Below are the code and all the weights of a small trained network. Each question names an input and a class and asks about switching units off, where a switched-off unit gives its printed mean instead of its output.

import numpy as np


def w(rows, s, z=0):
    codes = np.array(rows[::2]) - 128.0
    scale = np.full(codes.shape[1], s)
    scale[-1] = z or s
    return codes * scale


def norm(h):
    return h / np.sqrt((h * h).mean(-1, keepdims=True) + 1e-5)


def f(y):
    return np.maximum(y, 0)


def log_softmax(a):
    a = a - a.max(-1, keepdims=True)
    return a - np.log(np.exp(a).sum(-1, keepdims=True))


def net(x, mask):
    res = np.array(x, float).reshape(1, 5) / 4 @ E
    u = 0
    for l in range(4):
        y = f(norm(res) @ A[l][:, :-1].T + A[l][:, -1])
        res = res + np.where(mask[u : u + 4], y, B[l][:, -1]) @ B[l][:, :-1]
        u += 4
    return log_softmax(norm(res)[-1] @ U[:, :-1].T + U[:, -1])


A, B = {}, {}
E = w([
[55,110,110,134,60,138,221],'x0',
[114,52,27,121,83,122,88],'x1',
[86,2,96,110,197,128,85],'x2',
[117,183,115,111,107,34,163],'x3',
[119,182,73,137,228,226,37],'x4',
],0.0049)
A[0] = w([
[132,132,208,197,83,234,161,4],'L0N0',
[167,254,104,157,182,20,72,73],'L0N1',
[140,149,52,129,104,209,72,23],'L0N2',
[117,201,119,103,134,234,76,16],'L0N3',
],0.0043,0.0031)
B[0] = w([
[174,39,111,50,206,126,175,174],'L0N0',
[156,1,191,52,121,110,130,253],'L0N1',
[89,136,183,165,111,171,152,193],'L0N2',
[113,178,56,141,112,101,198,199],'L0N3',
],0.0061,0.0022)
A[1] = w([
[120,65,153,137,170,167,1,50],'L1N0',
[107,221,89,163,81,212,169,144],'L1N1',
[139,222,111,235,200,227,125,2],'L1N2',
[197,211,81,80,131,107,70,68],'L1N3',
],0.0057,0.0037)
B[1] = w([
[225,104,230,137,194,121,162,246],'L1N0',
[137,77,46,112,186,126,115,251],'L1N1',
[66,167,2,138,108,159,167,203],'L1N2',
[180,81,138,171,115,89,103,177],'L1N3',
],0.0068,0.0029)
A[2] = w([
[190,204,87,144,144,86,29,6],'L2N0',
[184,147,104,160,188,141,38,64],'L2N1',
[216,147,43,103,37,94,1,117],'L2N2',
[78,30,37,99,83,43,124,49],'L2N3',
],0.0051,0.0016)
B[2] = w([
[188,68,197,135,179,119,167,156],'L2N0',
[97,94,154,71,98,91,204,195],'L2N1',
[93,65,14,125,205,215,164,186],'L2N2',
[99,255,90,188,169,190,118,253],'L2N3',
],0.0059,0.0038)
A[3] = w([
[137,133,136,144,117,155,122,4],'L3N0',
[127,191,178,103,162,174,90,121],'L3N1',
[78,103,129,136,2,125,141,62],'L3N2',
[154,208,128,158,110,124,145,101],'L3N3',
],0.0091,0.0027)
B[3] = w([
[142,114,112,121,147,159,164,128],'L3N0',
[97,123,36,158,72,62,172,192],'L3N1',
[150,255,131,107,118,75,129,253],'L3N2',
[220,89,125,119,109,81,185,213],'L3N3',
],0.0068,0.0027)
U = w([
[193,11,170,107,179,139,108,186],'0',
[159,213,189,131,13,55,185,175],'1',
[72,140,25,144,151,175,133,171],'2',
[115,157,174,126,88,155,75,2],'3',
],0.012,0.0061)

Each question gives the input, the list of numbers given to net, and the class t.
The units are the neurons (one row each of A and B). Each row of codes is followed by its name. A weight is (code - 128) times the scale printed after its matrix; where a second scale follows, it is the last column's (A, B and U).
mask holds one flag per neuron, layer by layer. A switched-off neuron (its flag False) gives its mean, the last column of its row in B, instead of its output. The means were averaged over made-up inputs and are rounded, as every weight is.
A unit's drop is (log p(t) with every unit on - log p(t) with that unit switched off) / (log p(t) with every unit on - log p(t) with every unit switched off).
The circuit of an input: a set's keep is (log p(t) with only the set's units on - log p(t) with every unit switched off) / (log p(t) with every unit on - log p(t) with every unit switched off). Starting from the 12 units with the biggest drops (on a tie, the unit counted first), units are removed one at a time, each time the one whose removal leaves the highest keep (on an exact tie, the one counted first), for as long as the keep stays at least 0.8.
units of the circuit, in order: the units of the circuit, biggest drop first
k most important neurons: the k neurons with the biggest drops, biggest first
top k neurons in layer l: the k neurons of layer l with the biggest drops, biggest first
drop of u: that unit's drop, to one decimal
input [-5,-8,3,-5,7], class 2: 2 most important neurons -> L1N2, L3N1
input [-4,0,-2,7,5], class 0: units of the circuit, in order -> L0N1
input [7,-7,-3,-5,-1], class 0: units of the circuit, in order -> L0N0, L3N2
input [-1,7,8,6,7], class 0: 3 most important neurons -> L1N0, L1N2, L0N3
input [-4,4,0,-1,7], class 0: top 2 neurons in layer 2 -> L2N3, L2N0
input [-3,-3,-6,5,7], class 0: 2 most important neurons -> L0N1, L1N3
input [0,-4,3,-7,3], class 2: 3 most important neurons -> L1N2, L0N1, L0N3
input [-3,1,-7,0,-1], class 0: top 2 neurons in layer 2 -> L2N2, L2N3
input [2,7,5,-3,5], class 0: drop of L1N0 -> 1.2
input [-5,-2,-2,6,5], class 0: drop of L0N1 -> 0.2
input [-2,4,6,8,5], class 0: drop of L1N0 -> 0.7
input [2,5,-5,-1,-2], class 2: drop of L3N3 -> 0.0
